Below are the code and all the weights of a small trained network. Each question names an input and a class and asks about switching units off, where a switched-off unit gives its printed mean instead of its output.

import numpy as np


def w(rows, s, z=0):
    codes = np.array(rows[::2]) - 128.0
    scale = np.full(codes.shape[1], s)
    scale[-1] = z or s
    return codes * scale


def f(y):
    return np.maximum(y, 0)


def log_softmax(a):
    a = a - a.max(-1, keepdims=True)
    return a - np.log(np.exp(a).sum(-1, keepdims=True))


def net(x, mask):
    res = np.array(x, float).reshape(1, 3) / 4 @ E
    y = f(res @ A[0][:, :-1].T + A[0][:, -1])
    res = res + np.where(mask, y, B[0][:, -1]) @ B[0][:, :-1]
    return log_softmax(res[-1] @ U[:, :-1].T + U[:, -1])


A, B = {}, {}
E = w([
[105,132,154,78,34,205],'x0',
[51,83,1,198,59,120],'x1',
[86,24,200,152,212,183],'x2',
],0.0098)
A[0] = w([
[76,60,54,127,88,143,128],'neuron 1',
[102,109,70,163,117,152,32],'neuron 2',
[126,117,87,157,121,121,30],'neuron 3',
[106,143,89,163,184,102,69],'neuron 4',
[154,167,64,82,128,99,27],'neuron 5',
[127,135,159,123,79,156,38],'neuron 6',
[91,124,105,189,97,123,43],'neuron 7',
[127,176,123,95,115,90,56],'neuron 8',
[141,114,137,91,88,172,27],'neuron 9',
[161,63,172,86,177,167,66],'neuron 10',
[105,144,149,91,53,164,125],'neuron 11',
[158,159,131,105,102,99,30],'neuron 12',
[151,169,189,95,140,137,253],'neuron 13',
[164,227,100,113,87,99,127],'neuron 14',
[141,137,106,91,93,165,108],'neuron 15',
[86,88,64,179,94,66,157],'neuron 16',
[145,190,138,58,194,134,110],'neuron 17',
[214,122,125,164,179,48,106],'neuron 18',
[102,169,167,54,106,204,152],'neuron 19',
[171,127,193,62,126,132,123],'neuron 20',
[149,163,98,84,117,90,33],'neuron 21',
[64,122,122,192,76,112,11],'neuron 22',
[131,150,97,158,196,85,104],'neuron 23',
[164,138,157,172,155,72,69],'neuron 24',
[130,101,179,139,170,170,94],'neuron 25',
[155,147,98,99,96,84,109],'neuron 26',
[89,80,95,167,88,125,33],'neuron 27',
[178,174,73,161,85,132,30],'neuron 28',
[149,176,125,72,112,91,52],'neuron 29',
[252,161,183,55,129,93,241],'neuron 30',
[109,133,176,116,73,183,127],'neuron 31',
[79,133,115,137,90,170,147],'neuron 32',
[98,43,142,126,170,162,86],'neuron 33',
[126,92,149,126,73,153,75],'neuron 34',
[204,163,86,139,111,109,213],'neuron 35',
[85,64,132,184,132,173,85],'neuron 36',
[115,107,62,139,99,109,186],'neuron 37',
],0.013,0.0058)
B[0] = w([
[168,205,96,103,224,149,208],'neuron 1',
[135,202,172,83,217,162,166],'neuron 2',
[117,206,178,124,206,141,149],'neuron 3',
[33,115,216,191,80,212,159],'neuron 4',
[42,76,170,93,107,81,162],'neuron 5',
[44,140,204,115,155,135,147],'neuron 6',
[133,238,156,89,201,156,165],'neuron 7',
[72,109,138,64,210,101,154],'neuron 8',
[65,116,255,159,80,147,149],'neuron 9',
[89,146,93,40,201,31,188],'neuron 10',
[44,67,157,181,175,137,183],'neuron 11',
[74,120,189,26,153,88,149],'neuron 12',
[165,205,28,165,236,148,218],'neuron 13',
[54,74,91,78,194,57,206],'neuron 14',
[61,124,157,218,189,118,159],'neuron 15',
[148,218,103,152,207,113,217],'neuron 16',
[168,225,117,140,196,105,190],'neuron 17',
[35,122,201,220,83,218,186],'neuron 18',
[27,146,133,202,196,153,201],'neuron 19',
[158,222,107,111,241,65,200],'neuron 20',
[60,89,171,63,170,70,156],'neuron 21',
[166,206,169,72,194,116,167],'neuron 22',
[61,83,217,211,52,160,170],'neuron 23',
[57,127,219,187,72,224,158],'neuron 24',
[59,113,69,54,179,51,179],'neuron 25',
[40,66,124,128,132,57,169],'neuron 26',
[158,207,147,62,190,128,173],'neuron 27',
[56,100,116,58,157,96,170],'neuron 28',
[61,87,123,26,184,50,165],'neuron 29',
[145,246,61,171,213,111,253],'neuron 30',
[15,135,150,203,118,160,178],'neuron 31',
[168,202,111,198,205,132,174],'neuron 32',
[36,50,66,52,128,65,184],'neuron 33',
[33,119,181,224,94,148,152],'neuron 34',
[94,88,49,114,192,86,194],'neuron 35',
[76,81,66,47,189,61,179],'neuron 36',
[134,166,67,155,223,137,197],'neuron 37',
],0.007,0.016)
U = w([
[44,110,210,183,147,160,121],'0',
[145,166,123,84,155,113,54],'1',
[90,53,125,11,152,91,65],'2',
[105,101,78,158,151,130,208],'3',
[191,27,94,127,45,186,2],'4',
[174,44,131,161,45,180,2],'5',
],0.013,0.0058)

Each question gives the input, the list of numbers given to net, and the class t.
The units are the neurons (one row each of A and B). Each row of codes is followed by its name. A weight is (code - 128) times the scale printed after its matrix; where a second scale follows, it is the last column's (A, B and U).
mask holds one flag per neuron, in row order. A switched-off neuron (its flag False) gives its mean, the last column of its row in B, instead of its output. The means were averaged over made-up inputs and are rounded, as every weight is.
A unit's drop is (log p(t) with every unit on - log p(t) with that unit switched off) / (log p(t) with every unit on - log p(t) with every unit switched off).
The circuit of an input: a set's keep is (log p(t) with only the set's units on - log p(t) with every unit switched off) / (log p(t) with every unit on - log p(t) with every unit switched off). Starting from the 12 units with the biggest drops (on a tie, the unit counted first), units are removed one at a time, each time the one whose removal leaves the highest keep (on an exact tie, the one counted first), for as long as the keep stays at least 0.8.
circuit, biggest first: the units of the circuit, biggest drop first
unit that matters most: the unit with the biggest drop
k most important neurons: the k neurons with the biggest drops, biggest first
drop when u is switched off: that unit's drop, to one decimal
input [2,3,-4], class 2: unit that matters most => neuron 30
input [-7,6,8], class 2: 2 most important neurons => (neuron 36; neuron 33)
input [1,-3,-3], class 3: circuit, biggest first => (neuron 27; neuron 22)
input [5,-5,6], class 2: 3 most important neurons => (neuron 10; neuron 25; neuron 33)
input [-5,-5,-4], class 0: 2 most important neurons => (neuron 18; neuron 24)
input [-6,-6,-6], class 0: 3 most important neurons => (neuron 18; neuron 24; neuron 23)
input [6,0,-7], class 2: 2 most important neurons => (neuron 14; neuron 29)
input [-7,-5,-7], class 0: 2 most important neurons => (neuron 18; neuron 24)
input [-1,-4,-5], class 2: 3 most important neurons => (neuron 14; neuron 29; neuron 16)
input [-7,2,-8], class 2: 2 most important neurons => (neuron 14; neuron 35)
input [-1,8,3], class 1: drop when neuron 8 is switched off => 0.0
input [1,-1,0], class 3: drop when neuron 18 is switched off => 0.2
input [-4,5,2], class 1: drop when neuron 31 is switched off => 0.1
input [-6,-7,5], class 1: unit that matters most => neuron 10
